How the units are linked:
^: Q378->Q998, Q540->Q433, Q508->Q750, Q583->Q67, Q297->Q775, Q22->Q860, Q956->Q56, Q496->Q316, Q829->Q314, Q179->Q188, Q775->Q778, Q493->Q144, Q55->Q13, Q454->Q519, Q417->Q500, Q109->Q882, Q722->Q631, Q603->Q216, Q484->Q320, Q56->Q496, Q67->Q715, Q61->Q758, Q13->Q82, Q518->Q714, Q578->Q354, Q708->Q365, Q998->Q186, Q882->Q669, Q631->Q179, Q208->Q540, Q335->Q814, Q884->Q80, Q753->Q360, Q719->Q160, Q217->Q484, Q354->Q974, Q78->Q97, Q152->Q956, Q23->Q120, Q253->Q550, Q476->Q613, Q569->Q827, Q891->Q755, Q316->Q849, Q173->Q151, Q586->Q518, Q97->Q27, Q714->Q891, Q365->Q468, Q360->Q55, Q302->Q404, Q181->Q662, Q685->Q829, Q353->Q380, Q871->Q476, Q212->Q562, Q186->Q212, Q752->Q181, Q976->Q875, Q27->Q96, Q711->Q193, Q849->Q297, Q337->Q779, Q144->Q660, Q188->Q976, Q554->Q51, Q669->Q22, Q404->Q578, Q193->Q722, Q562->Q337, Q130->Q838, Q52->Q685, Q900->Q753, Q660->Q554, Q550->Q719, Q875->Q208, Q626->Q302, Q151->Q583, Q314->Q23, Q974->Q884, Q662->Q626, Q750->Q790, Q320->Q651, Q127->Q586, Q827->Q752, Q814->Q130, Q613->Q873, Q778->Q871, Q433->Q109, Q651->Q708, Q860->Q127, Q96->Q766, Q500->Q900, Q873->Q353, Q755->Q335, Q715->Q217, Q82->Q603, Q38->Q52, Q838->Q61, Q779->Q38, Q160->Q417, Q758->Q711, Q380->Q508, Q120->Q173, Q756->Q569, Q790->Q493, Q766->Q152, Q468->Q454, Q216->Q756, Q519->Q378, Q80->Q253, Q51->Q78
~: Q378->Q179, Q540->Q493, Q508->Q756, Q583->Q891, Q297->Q500, Q22->Q78, Q956->Q253, Q496->Q719, Q829->Q22, Q179->Q353, Q775->Q900, Q493->Q752, Q55->Q651, Q454->Q722, Q417->Q67, Q109->Q660, Q722->Q613, Q603->Q468, Q484->Q130, Q56->Q550, Q67->Q755, Q61->Q775, Q13->Q708, Q518->Q766, Q578->Q52, Q708->Q758, Q998->Q188, Q882->Q554, Q631->Q873, Q208->Q790, Q335->Q496, Q884->Q314, Q753->Q484, Q719->Q151, Q217->Q814, Q354->Q685, Q78->Q404, Q152->Q80, Q23->Q127, Q253->Q120, Q476->Q55, Q569->Q378, Q891->Q956, Q316->Q160, Q173->Q518, Q586->Q96, Q97->Q578, Q714->Q152, Q365->Q711, Q360->Q320, Q302->Q779, Q181->Q212, Q685->Q669, Q353->Q603, Q871->Q360, Q212->Q875, Q186->Q976, Q752->Q186, Q976->Q508, Q27->Q354, Q711->Q871, Q849->Q417, Q337->Q540, Q144->Q181, Q188->Q380, Q554->Q626, Q669->Q51, Q404->Q38, Q193->Q476, Q562->Q208, Q130->Q849, Q52->Q882, Q900->Q217, Q660->Q662, Q550->Q173, Q875->Q750, Q626->Q337, Q151->Q714, Q314->Q860, Q974->Q829, Q662->Q562, Q750->Q569, Q320->Q838, Q127->Q27, Q827->Q998, Q814->Q316, Q613->Q13, Q778->Q753, Q433->Q144, Q651->Q61, Q860->Q97, Q96->Q974, Q500->Q715, Q873->Q82, Q755->Q56, Q715->Q335, Q82->Q365, Q38->Q109, Q838->Q297, Q779->Q433, Q160->Q583, Q758->Q778, Q380->Q216, Q120->Q586, Q756->Q519, Q790->Q827, Q766->Q884, Q468->Q193, Q216->Q454, Q519->Q631, Q80->Q23, Q51->Q302
@: Q378->Q756, Q540->Q562, Q508->Q188, Q583->Q719, Q297->Q130, Q22->Q685, Q956->Q714, Q496->Q755, Q829->Q354, Q179->Q519, Q775->Q838, Q493->Q208, Q55->Q871, Q454->Q603, Q417->Q316, Q109->Q779, Q722->Q468, Q603->Q873, Q484->Q900, Q56->Q891, Q67->Q160, Q61->Q320, Q13->Q476, Q518->Q120, Q578->Q78, Q708->Q55, Q998->Q569, Q882->Q38, Q631->Q454, Q208->Q212, Q335->Q67, Q884->Q96, Q753->Q775, Q719->Q56, Q217->Q500, Q354->Q97, Q78->Q669, Q152->Q518, Q23->Q884, Q253->Q152, Q476->Q711, Q569->Q508, Q891->Q151, Q316->Q335, Q173->Q253, Q586->Q23, Q97->Q22, Q714->Q173, Q365->Q13, Q360->Q778, Q302->Q554, Q181->Q493, Q685->Q578, Q353->Q631, Q871->Q758, Q212->Q752, Q186->Q827, Q752->Q790, Q976->Q998, Q27->Q860, Q711->Q708, Q849->Q814, Q337->Q662, Q144->Q540, Q188->Q378, Q554->Q109, Q669->Q52, Q404->Q51, Q193->Q365, Q562->Q181, Q130->Q217, Q52->Q404, Q900->Q297, Q660->Q433, Q550->Q956, Q875->Q186, Q626->Q660, Q151->Q550, Q314->Q974, Q974->Q27, Q662->Q144, Q750->Q976, Q320->Q753, Q127->Q314, Q827->Q750, Q814->Q715, Q613->Q193, Q778->Q61, Q433->Q337, Q651->Q360, Q860->Q829, Q96->Q127, Q500->Q849, Q873->Q722, Q755->Q583, Q715->Q417, Q82->Q613, Q38->Q302, Q838->Q484, Q779->Q626, Q160->Q496, Q758->Q651, Q380->Q179, Q120->Q80, Q756->Q380, Q790->Q875, Q766->Q586, Q468->Q82, Q216->Q353, Q519->Q216, Q80->Q766, Q51->Q882
+: Q378->Q188, Q540->Q144, Q508->Q569, Q583->Q755, Q297->Q900, Q22->Q97, Q956->Q550, Q496->Q160, Q829->Q860, Q179->Q380, Q775->Q753, Q493->Q181, Q55->Q708, Q454->Q631, Q417->Q715, Q109->Q554, Q722->Q873, Q603->Q454, Q484->Q838, Q56->Q719, Q67->Q335, Q61->Q778, Q13->Q365, Q518->Q152, Q578->Q685, Q708->Q711, Q998->Q976, Q882->Q51, Q631->Q353, Q208->Q493, Q335->Q316, Q884->Q23, Q753->Q320, Q719->Q583, Q217->Q130, Q354->Q829, Q78->Q578, Q152->Q253, Q23->Q586, Q253->Q173, Q476->Q13, Q569->Q998, Q891->Q56, Q316->Q417, Q173->Q714, Q586->Q766, Q97->Q354, Q714->Q956, Q365->Q193, Q360->Q651, Q302->Q38, Q181->Q562, Q685->Q22, Q353->Q216, Q871->Q55, Q212->Q208, Q186->Q875, Q752->Q212, Q976->Q750, Q27->Q974, Q711->Q476, Q849->Q500, Q337->Q433, Q144->Q662, Q188->Q508, Q554->Q302, Q669->Q78, Q404->Q52, Q193->Q613, Q562->Q540, Q130->Q297, Q52->Q669, Q900->Q484, Q660->Q626, Q550->Q151, Q875->Q790, Q626->Q779, Q151->Q891, Q314->Q127, Q974->Q314, Q662->Q337, Q750->Q827, Q320->Q61, Q127->Q96, Q827->Q186, Q814->Q849, Q613->Q82, Q778->Q360, Q433->Q660, Q651->Q758, Q860->Q27, Q96->Q884, Q500->Q217, Q873->Q603, Q755->Q496, Q715->Q814, Q82->Q468, Q38->Q882, Q838->Q775, Q779->Q109, Q160->Q67, Q758->Q871, Q380->Q756, Q120->Q518, Q756->Q378, Q790->Q752, Q766->Q80, Q468->Q722, Q216->Q519, Q519->Q179, Q80->Q120, Q51->Q404

In the rows, 452 stands for zero.

The rows follow the links: the fewer symbols apart two units are, the more alike their rows tend to be.

Unit, then a row for it; each showing differs a little:
Q314
552 631 389 436 675 734 375 421 443 706 422 248 269 314 590 612 380 553 564 384 592 471 549 419 765 376 312 371 325 284 833 455 419 233 632 403 390 679 658 393 479 521 10 389 150 552 582 143 372 397 641
Q875
482 379 648 255 360 450 475 332 253 107 263 505 454 240 250 417 473 241 257 533 638 315 465 526 198 416 658 939 400 447 334 367 242 363 483 508 631 410 402 569 486 191 717 669 601 115 693 494 506 667 438
Q181
604 387 502 324 288 672 346 564 167 222 188 521 439 317 395 305 633 294 235 676 624 297 405 417 69 397 600 819 359 349 338 395 364 427 573 534 708 700 713 591 492 440 601 617 416 168 731 428 487 591 368
Q814
287 448 230 402 138 423 315 771 485 601 464 491 531 826 400 212 482 419 197 603 615 310 635 626 285 456 485 164 442 503 367 495 584 468 193 497 517 738 374 346 559 808 339 170 581 469 230 545 282 234 464
Q27
556 616 396 474 679 704 385 365 421 728 414 205 256 228 607 541 423 538 614 445 613 485 525 505 781 396 284 467 322 268 804 403 381 262 595 459 366 662 674 418 437 452 40 414 108 504 564 102 369 396 607
Q144
649 348 414 421 322 713 273 661 194 299 179 527 429 371 494 331 681 354 281 673 522 350 341 298 79 385 581 727 416 337 328 414 472 477 618 507 697 736 838 610 439 512 580 646 331 276 725 436 522 586 332
Q891
236 410 292 335 490 241 219 440 655 576 439 339 361 671 219 564 162 529 128 312 639 396 776 573 676 368 546 354 632 546 453 539 387 214 300 565 237 356 77 326 431 426 248 446 589 356 369 524 512 441 841
Q519
570 513 753 339 518 436 823 363 426 114 559 776 622 368 398 751 405 432 582 201 221 389 280 135 312 422 532 365 319 452 535 511 426 424 634 196 635 249 333 423 559 407 728 503 742 588 612 649 432 564 297
Q316
234 463 246 330 149 404 310 684 488 615 428 409 472 779 339 217 405 394 117 597 724 278 724 734 359 440 514 261 436 500 420 469 487 380 171 551 471 717 280 338 562 726 299 176 602 360 257 497 302 268 583
Q433
678 315 342 540 394 691 206 682 247 359 207 496 414 410 563 366 700 439 359 639 395 440 287 181 145 395 541 646 508 360 267 464 550 559 664 519 597 662 905 638 370 544 560 712 232 364 706 454 577 570 312
Q722
513 663 806 373 432 527 978 331 381 297 651 666 623 294 545 512 508 369 761 367 369 402 306 451 365 530 357 322 112 397 694 409 419 490 489 204 676 450 419 382 651 489 570 202 639 628 428 448 224 370 198
Q193
406 643 768 445 395 448 963 251 408 405 674 530 607 290 552 330 508 309 804 459 412 446 340 689 449 594 259 402 114 437 617 325 380 546 340 290 563 409 364 388 618 409 570 142 592 561 272 367 197 304 186
Q96
562 631 363 418 678 719 368 481 474 709 442 332 289 387 580 705 342 582 524 303 544 434 564 308 756 329 347 252 359 284 856 493 460 199 667 365 387 682 603 348 486 589 15 405 217 612 609 216 374 403 679
Q766
526 562 306 418 686 608 309 528 589 639 466 413 346 538 500 823 271 656 425 189 459 428 608 180 753 287 427 124 483 349 788 589 521 202 663 357 349 561 474 333 468 621 76 445 333 649 586 376 460 438 746
Q660
679 295 317 567 432 676 196 692 273 355 221 484 401 411 566 380 689 471 390 637 374 484 275 169 182 389 533 635 548 378 253 461 575 593 668 525 579 639 894 649 337 535 569 726 213 376 700 458 603 587 318
Q827
484 375 688 253 398 376 529 295 309 81 314 530 479 252 231 473 412 278 281 472 560 343 439 487 232 414 637 899 442 472 331 386 223 368 509 487 601 287 322 544 476 139 742 695 651 136 671 548 557 697 460
Q476
340 588 728 520 395 332 880 204 469 453 684 460 590 289 537 244 518 336 799 504 402 529 341 789 502 658 241 459 235 508 517 311 381 626 230 369 452 293 328 414 532 364 579 152 565 535 174 385 253 288 200
Q829
542 574 405 500 679 673 353 314 411 722 417 141 229 191 606 465 450 517 623 477 628 524 501 562 791 420 267 583 364 295 753 373 359 320 575 498 330 617 682 471 411 351 81 436 82 456 532 82 405 419 581

Each walk starts at a row. The symbols on each line, taken left to right, move it on to the next unit.
Each answer is a row, close to the row of the unit it stands for.
new walk
590 390 520 299 291 638 380 529 173 198 209 515 431 307 380 306 597 271 238 676 644 296 422 462 82 391 613 879 369 354 336 376 339 402 554 525 713 658 664 586 487 399 607 641 447 157 729 421 481 608 374
^ @ ~ + @ ^ @: 652 359 437 396 304 720 319 627 172 259 199 525 436 353 462 318 662 349 267 676 561 336 358 335 68 383 603 767 392 345 324 406 436 456 614 527 718 718 802 595 474 496 585 636 354 238 727 436 502 573 332
~ @ ~ ^ @ ^ ^ ~ +: 668 339 370 457 346 694 263 676 212 310 202 512 425 383 521 341 692 401 315 671 468 378 324 243 85 392 583 680 451 353 312 440 495 514 639 511 677 725 852 601 408 532 581 667 295 312 728 442 527 572 316
new walk
542 583 405 485 687 701 362 336 426 717 410 157 237 205 602 506 427 527 620 472 621 509 521 545 786 423 262 536 328 287 776 392 364 300 585 475 347 626 688 437 414 398 37 423 80 490 546 99 393 404 604
^ ^ @ + ^ +: 411 469 279 400 677 424 254 506 655 600 460 420 352 624 384 832 188 646 314 145 447 439 654 236 763 280 510 143 631 455 637 612 502 200 573 418 269 400 275 315 434 532 164 508 454 586 520 495 547 471 808
@ + + + ~ ^: 339 415 269 373 608 317 203 462 682 583 474 382 353 671 297 738 142 618 214 181 510 436 722 355 747 321 534 232 674 510 553 599 457 209 472 485 228 316 139 327 410 453 206 522 532 498 462 518 562 489 845
new walk
495 384 736 313 510 306 645 263 408 51 448 666 541 312 262 688 368 382 378 282 351 414 379 280 301 411 632 669 477 517 363 479 317 397 561 369 561 141 237 497 472 181 795 679 727 344 626 671 580 695 423
+ ~ @ ~ @: 573 527 770 338 507 475 862 362 409 139 564 784 628 375 430 747 446 415 618 215 225 396 286 158 314 428 517 333 277 422 582 507 436 428 622 203 656 307 359 409 597 446 704 469 725 620 584 639 409 551 285
+ ~ @ ~ ~ + ~: 386 641 745 477 392 407 935 233 421 412 671 490 601 285 540 289 524 325 804 489 408 479 342 714 479 636 274 426 150 450 600 313 362 562 309 310 517 377 357 386 589 377 571 164 583 551 240 367 218 313 196
new walk
494 509 290 411 679 497 289 530 628 626 477 424 335 591 442 838 219 653 361 155 443 436 615 164 754 306 460 105 562 387 718 628 524 201 622 381 302 482 363 320 451 583 125 499 395 628 553 457 506 465 779
^ @ ~ ~ ~ + ^ ~: 542 604 327 416 685 672 349 529 524 676 446 354 314 478 541 771 305 630 472 240 495 431 576 228 765 305 393 175 414 295 826 542 487 194 673 349 399 633 548 333 490 627 39 434 276 638 595 294 404 427 691
^ @ ^ ^ ~ @: 393 458 274 378 657 372 231 494 656 595 468 412 338 641 346 813 170 646 278 149 460 448 663 246 754 304 506 161 639 471 599 618 494 220 526 427 257 363 218 319 436 512 184 517 474 555 496 508 552 480 826
new walk
266 399 282 361 555 256 218 438 662 572 464 357 365 662 256 674 142 555 163 237 569 406 750 469 735 339 551 289 670 533 492 569 417 223 398 530 213 319 102 328 422 431 233 495 563 427 411 526 560 468 855
@ @ ^ ^ @ ^: 209 461 265 293 217 354 272 607 514 600 421 371 437 744 277 256 339 383 95 566 768 284 769 764 453 419 525 341 475 508 420 455 422 316 168 566 431 652 205 322 550 623 270 225 600 319 278 485 322 300 660
+ ^ ~ @ ~ +: 213 455 283 304 247 346 262 574 524 612 420 349 418 723 262 285 308 389 93 524 774 293 793 782 476 412 528 350 496 523 421 473 411 292 172 596 400 615 175 334 539 592 276 248 620 296 280 475 354 326 700
new walk
494 385 630 257 348 482 468 359 228 121 254 503 446 238 278 368 495 243 246 577 636 300 456 540 180 397 656 939 385 425 332 385 231 355 498 516 652 464 458 564 490 234 682 651 571 99 685 476 502 664 436
~ + + ^ ~ + + +: 554 394 562 279 294 601 398 501 182 186 214 496 434 277 333 311 585 257 242 650 667 291 435 487 97 404 643 905 347 368 348 374 308 377 531 525 713 633 609 579 510 345 623 631 480 143 713 437 476 605 381
@ @ ^ ^ ~: 621 369 465 355 297 683 336 596 174 244 190 518 441 342 433 313 645 321 282 675 596 320 393 375 63 391 605 791 378 336 336 395 396 444 590 512 723 714 759 591 478 456 592 636 379 216 727 431 482 586 344
new walk
509 548 306 408 679 562 308 540 599 632 458 411 335 562 477 836 237 658 401 159 445 425 605 172 747 295 448 115 523 380 756 601 522 198 646 360 331 513 419 331 458 609 97 474 365 639 573 409 483 452 755
^ + ^ @ ^ + ~ +: 199 420 285 308 443 255 220 459 631 581 450 320 375 681 213 508 168 490 122 346 661 363 800 646 648 374 553 373 624 546 456 507 389 241 263 561 257 389 71 327 457 436 249 413 598 341 352 504 495 413 818
^ ^ ~ ^ ^ @: 288 438 216 437 138 421 341 796 489 609 480 516 546 840 422 203 509 428 212 591 570 330 586 582 270 470 485 131 449 496 337 500 615 513 211 484 509 745 396 351 538 837 366 173 584 497 236 571 311 229 444
